Below is a small trained network, with its code and all its weights. Each question gives an input and a class and asks what happens when units are switched off, that is, made to give their printed mean instead of their output.

import numpy as np


def w(rows, s, z=0):
    codes = np.array(rows[::2]) - 128.0
    scale = np.full(codes.shape[1], s)
    scale[-1] = z or s
    return codes * scale


def norm(h):
    return h / np.sqrt((h * h).mean(-1, keepdims=True) + 1e-5)


def f(y):
    return y / 2 * (1 + np.tanh(0.7978845608 * (y + 0.044715 * y**3)))


def log_softmax(a):
    a = a - a.max(-1, keepdims=True)
    return a - np.log(np.exp(a).sum(-1, keepdims=True))


def net(x, mask):
    res = np.array(x, float).reshape(1, 5) / 4 @ E
    u = 0
    for l in range(4):
        y = f(norm(res) @ A[l][:, :-1].T + A[l][:, -1])
        res = res + np.where(mask[u : u + 7], y, B[l][:, -1]) @ B[l][:, :-1]
        u += 7
    return log_softmax(norm(res)[-1] @ U[:, :-1].T + U[:, -1])


A, B = {}, {}
E = w([
[75,73,92,69,113,172,48,155,82,152],'x0',
[107,104,134,37,118,121,211,105,135,146],'x1',
[66,162,27,130,138,147,98,3,214,82],'x2',
[198,208,89,76,139,148,122,139,81,88],'x3',
[128,128,128,127,129,128,128,128,129,129],'x4',
],0.0054)
A[0] = w([
[230,185,134,58,122,129,120,184,65,97,44],'0.n0',
[185,140,169,247,128,115,21,199,93,129,70],'0.n1',
[120,51,136,51,110,121,31,207,71,153,23],'0.n2',
[203,156,172,217,114,87,246,157,128,126,35],'0.n3',
[176,99,199,150,135,122,158,230,77,153,5],'0.n4',
[92,4,198,200,117,112,163,167,131,144,47],'0.n5',
[134,78,179,3,121,108,247,155,115,147,58],'0.n6',
],0.013,0.0026)
B[0] = w([
[107,202,125,152,134,84,101,146,136,211,209],'0.n0',
[102,68,38,138,122,158,252,129,125,107,230],'0.n1',
[116,142,206,103,181,182,111,114,132,90,201],'0.n2',
[100,137,198,88,184,200,100,127,123,101,249],'0.n3',
[201,76,145,130,56,73,51,114,132,100,240],'0.n4',
[128,220,113,142,145,94,107,159,125,208,231],'0.n5',
[108,66,40,154,114,159,227,132,122,99,232],'0.n6',
],0.017,0.014)
A[1] = w([
[110,148,138,144,111,55,142,120,111,136,32],'1.n0',
[120,145,248,85,178,188,90,125,123,98,33],'1.n1',
[129,223,132,129,142,76,118,149,119,201,48],'1.n2',
[107,185,125,143,125,88,111,147,133,217,68],'1.n3',
[127,156,139,145,150,110,144,90,121,123,39],'1.n4',
[98,99,140,119,119,70,106,125,102,107,6],'1.n5',
[132,123,108,122,76,43,70,40,160,85,44],'1.n6',
],0.015,0.0018)
B[1] = w([
[167,157,154,167,155,191,104,141,139,106,135],'1.n0',
[61,187,202,22,205,168,100,1,146,61,254],'1.n1',
[100,165,99,238,66,96,78,141,129,219,217],'1.n2',
[142,200,87,123,127,113,76,138,150,189,213],'1.n3',
[190,105,131,128,133,169,135,135,116,199,137],'1.n4',
[178,134,103,80,158,164,107,184,109,118,119],'1.n5',
[215,88,124,90,125,64,99,137,156,120,180],'1.n6',
],0.0096)
A[2] = w([
[190,95,216,141,70,95,47,164,97,116,7],'2.n0',
[150,150,254,143,173,137,130,120,164,78,63],'2.n1',
[162,118,138,78,115,75,115,158,125,156,39],'2.n2',
[142,211,195,128,146,97,79,149,115,121,76],'2.n3',
[194,131,176,117,126,41,88,135,73,109,48],'2.n4',
[89,137,184,126,144,49,96,108,95,136,72],'2.n5',
[192,98,193,107,77,64,65,150,124,116,22],'2.n6',
],0.013,0.0015)
B[2] = w([
[174,135,100,36,178,30,65,64,212,116,227],'2.n0',
[96,79,172,58,103,168,71,99,126,139,253],'2.n1',
[122,160,137,181,111,119,88,151,131,80,185],'2.n2',
[110,108,37,169,119,159,227,146,45,83,223],'2.n3',
[125,54,96,165,65,99,82,130,123,62,194],'2.n4',
[102,82,106,148,121,158,148,196,148,114,164],'2.n5',
[254,129,172,128,96,60,105,80,144,83,239],'2.n6',
],0.009,0.0058)
A[3] = w([
[75,176,156,125,88,78,57,161,31,102,6],'3.n0',
[147,167,184,144,142,132,120,246,111,222,55],'3.n1',
[60,187,148,201,48,93,76,207,34,133,18],'3.n2',
[61,218,187,108,190,76,171,154,41,52,87],'3.n3',
[123,174,214,67,205,112,110,136,113,40,80],'3.n4',
[74,146,92,150,90,89,108,68,109,44,141],'3.n5',
[85,87,76,158,128,118,213,128,81,65,91],'3.n6',
],0.011,0.0011)
B[3] = w([
[147,170,75,140,164,146,190,132,172,141,149],'3.n0',
[65,236,184,182,102,106,31,171,54,123,197],'3.n1',
[140,178,139,171,157,127,130,136,128,236,206],'3.n2',
[156,13,226,133,59,137,65,122,185,169,206],'3.n3',
[67,173,254,111,175,81,118,173,72,72,254],'3.n4',
[209,97,237,129,132,146,201,222,77,187,182],'3.n5',
[105,77,45,161,61,134,225,134,114,102,247],'3.n6',
],0.0076,0.0069)
U = w([
[94,63,45,164,102,160,255,172,125,99,254],'0',
[56,142,235,64,179,177,91,100,133,89,129],'1',
[214,100,137,118,102,34,71,135,164,82,78],'2',
[99,236,107,201,118,100,73,171,130,223,40],'3',
],0.0084,0.00045)

Each question gives the input, the list of numbers given to net, and the class t.
The units are the neurons (one row each of A and B). Each row of codes is followed by its name. A weight is (code - 128) times the scale printed after its matrix; where a second scale follows, it is the last column's (A, B and U).
mask holds one flag per neuron, layer by layer. A switched-off neuron (its flag False) gives its mean, the last column of its row in B, instead of its output. The means were averaged over made-up inputs and are rounded, as every weight is.
A unit's drop is (log p(t) with every unit on - log p(t) with that unit switched off) / (log p(t) with every unit on - log p(t) with every unit switched off).
The circuit of an input: a set's keep is (log p(t) with only the set's units on - log p(t) with every unit switched off) / (log p(t) with every unit on - log p(t) with every unit switched off). Starting from the 12 units with the biggest drops (on a tie, the unit counted first), units are removed one at a time, each time the one whose removal leaves the highest keep (on an exact tie, the one counted first), for as long as the keep stays at least 0.8.
units of the circuit, in order: the units of the circuit, biggest drop first
most important unit: the unit with the biggest drop
k most important neurons: the k neurons with the biggest drops, biggest first
top k neurons in layer l: the k neurons of layer l with the biggest drops, biggest first
input [3,5,-7,-8,-8], class 3: 3 most important neurons	[0.n5, 0.n1, 0.n3]
input [-1,-8,0,4,8], class 0: units of the circuit, in order	[0.n1]
input [7,8,6,8,6], class 0: 3 most important neurons	[0.n3, 0.n4, 0.n5]
input [1,0,4,4,3], class 2: top 2 neurons in layer 2	[2.n6, 2.n0]
input [4,3,-6,-1,-5], class 2: 2 most important neurons	[0.n4, 0.n3]
input [-2,-2,-2,-1,0], class 0: top 2 neurons in layer 0	[0.n1, 0.n2]
input [-7,5,-8,7,4], class 2: 2 most important neurons	[0.n4, 0.n1]
input [-7,-7,-4,-4,-4], class 0: 2 most important neurons	[0.n1, 0.n2]
input [-7,1,8,-2,-3], class 2: 2 most important neurons	[0.n1, 0.n6]
input [-6,7,4,7,-2], class 0: 4 most important neurons	[0.n5, 0.n2, 0.n4, 1.n1]
input [1,-2,-6,-4,-6], class 2: top 2 neurons in layer 0	[0.n4, 0.n5]
input [-4,4,7,-5,-8], class 2: 2 most important neurons	[0.n1, 0.n6]
input [4,3,-5,8,6], class 3: 2 most important neurons	[0.n0, 0.n3]
input [-6,-7,-8,4,8], class 2: most important unit	0.n4
input [-8,-5,-2,-2,3], class 1: 2 most important neurons	[0.n3, 0.n6]
input [5,0,-6,-2,-3], class 2: top 3 neurons in layer 0	[0.n4, 0.n3, 0.n6]
input [5,1,0,-7,4], class 3: 3 most important neurons	[0.n5, 0.n3, 1.n2]
input [2,3,7,0,-8], class 2: 4 most important neurons	[0.n1, 0.n6, 0.n3, 0.n5]
input [-5,-8,6,-7,3], class 0: 2 most important neurons	[0.n4, 0.n0]
input [-5,-8,7,-8,-3], class 0: most important unit	0.n3
input [-8,-4,-8,6,-8], class 1: 4 most important neurons	[0.n3, 0.n5, 0.n6, 1.n1]
input [-1,6,-7,-1,-6], class 2: top 2 neurons in layer 0	[0.n4, 0.n1]
input [-1,5,1,7,4], class 3: 2 most important neurons	[0.n0, 0.n1]
input [3,1,-4,-6,-3], class 3: top 2 neurons in layer 0	[0.n5, 0.n3]
input [-1,5,-3,8,-7], class 3: top 2 neurons in layer 0	[0.n0, 0.n1]
input [1,-5,-2,5,8], class 0: top 2 neurons in layer 0	[0.n1, 0.n5]
input [7,5,7,-8,8], class 3: top 2 neurons in layer 1	[1.n1, 1.n3]
input [3,-3,-4,-7,2], class 3: most important unit	0.n5
input [3,1,-2,-5,-6], class 3: top 2 neurons in layer 0	[0.n5, 0.n3]
input [4,-1,5,-8,-1], class 3: top 2 neurons in layer 0	[0.n4, 0.n3]
